Each row is followed by its class.
[-2.14 -1.11  0.06  1.06  0.21  0.54 -0.32  0.39 -3.65 -2.61 -1.33 -0.03
 -0.40  2.96  0.12 -2.68 -0.21  0.95  0.57 -0.45 -3.20 -0.68 -1.17  2.35
  1.20  1.45 -0.46 -0.37  0.51 -1.63 -1.80  0.36]  M
[-0.35 -0.15  0.30  1.19  0.00  0.32 -0.14  0.47 -0.47 -0.62  2.41  0.96
 -0.69 -4.30  0.61 -0.88  1.39  0.75  0.69  0.35  0.97 -0.43  0.11 -0.47
  0.99 -0.24 -0.12  0.02  0.31  0.34  0.05 -0.32]  H
[ 0.22 -0.57  0.56 -0.93 -0.78 -0.38 -0.38 -0.89 -3.40  0.16 -0.07 -1.33
  0.66  2.28  0.90 -1.72  1.00  1.29 -0.39 -0.91 -0.01 -0.92 -3.54  0.54
 -0.69  1.60 -0.91  0.82 -0.83 -0.90 -1.14 -0.09]  M
[ 1.49 -0.57 -0.02  0.71  0.46 -1.18  0.73 -2.26  0.56 -0.88  2.14 -1.69
 -0.60 -7.11  0.13 -0.74  2.18  2.25  0.81  1.05  1.80  0.01  1.04 -1.74
  0.61 -0.92 -1.24  0.69  1.53  0.19  1.10  0.42]  H
[ 0.78 -0.14  1.32  0.36 -0.40  0.01 -0.18 -0.45  2.62  0.09  1.86  2.09
 -1.89 -3.15  1.08 -1.11  0.87 -0.70  0.68  0.22 -1.24 -1.10  0.28 -0.06
  0.69 -0.94 -0.70  0.82  0.21  1.72  0.45  0.46]  H
[-0.03 -0.24 -0.15  0.02  0.64 -0.07 -0.16 -0.12 -1.67 -0.39  2.09 -0.66
  0.76 -5.15  0.31  0.12  0.83  1.10  1.42  0.06  0.62 -0.42  0.12 -0.76
  1.26 -0.97 -1.11  0.61  0.27 -0.03 -0.40 -0.07]  H
[ 1.69 -0.68  0.02 -0.37  0.65 -0.75 -0.72 -0.75 -0.02  0.42  0.62 -1.01
  0.86 -0.53  0.02 -0.09  1.68  0.61  1.46  0.13 -0.17 -0.02  0.19 -1.53
  0.20  0.01 -0.48 -1.22  0.51  0.27  0.62  0.16]  H
[ 0.96 -0.30  0.36  0.54  0.17 -0.40  0.20 -0.80  0.86  0.04  2.21 -1.49
  0.18 -6.87 -0.66  1.75  0.64  0.35  0.45  0.36  1.92  0.28  1.24 -1.61
  0.56 -1.87 -1.32  0.82  1.05  0.46  0.68  0.21]  H
[-1.52 -0.92 -1.04  1.84  1.04  0.44  0.06  0.29 -1.85 -3.12 -0.01 -1.74
  1.65 -1.75  0.23 -2.73  0.66  1.68  2.38  0.46 -0.54 -1.01  0.45  2.16
  1.00  1.15 -0.38 -0.15  2.56 -2.84 -0.18  0.54]  M
[-0.98  0.13  0.08 -0.29 -0.12 -2.87  0.52 -0.45 -2.53  0.72  0.55 -0.14
 -0.73  1.26  0.82 -1.61  0.51  0.65 -0.04  0.07  1.00  0.20 -2.19  0.65
  0.57  2.18 -0.72 -0.88 -1.67 -0.28 -0.06  0.17]  M
[-1.67  0.87  0.94  0.02 -0.02 -0.78  0.40 -1.68 -4.13 -1.72  0.10 -1.30
 -0.34  3.29 -0.44 -2.52 -0.54  1.62  0.45 -0.64  0.32  0.19 -2.98  2.06
 -1.45  0.75 -1.22  0.10 -1.04 -0.53 -1.51  0.94]  M
[-1.99  0.13 -0.34  0.74  0.23  0.19  0.51 -0.37 -2.80 -2.26 -0.11 -0.07
 -2.36 -0.78  0.22 -1.89 -0.93  1.11 -0.04  0.27  0.30 -0.07 -0.29  2.72
  0.88  0.38 -0.52  1.22 -0.14 -0.51 -1.22  0.50]  M
[-0.05 -0.21 -0.92  0.37  0.44 -0.50 -0.79 -0.93 -0.08 -0.80 -0.48 -1.52
  0.79  0.19  0.09 -0.99  0.62  1.41  0.79  0.50  1.01  0.30  0.03  0.64
 -0.61  0.53 -0.03 -0.25  0.73 -0.46  0.77  0.15]  M
[-0.88 -1.06  1.46 -0.24  0.05 -0.29 -0.13 -1.40 -2.23 -0.05 -0.35  0.26
 -0.33  2.42 -0.49 -1.80 -1.14 -0.33 -0.56 -0.60 -1.82 -1.23 -2.01  1.09
  0.20  1.14  0.10  2.00  0.14 -0.81 -1.78  0.47]  M
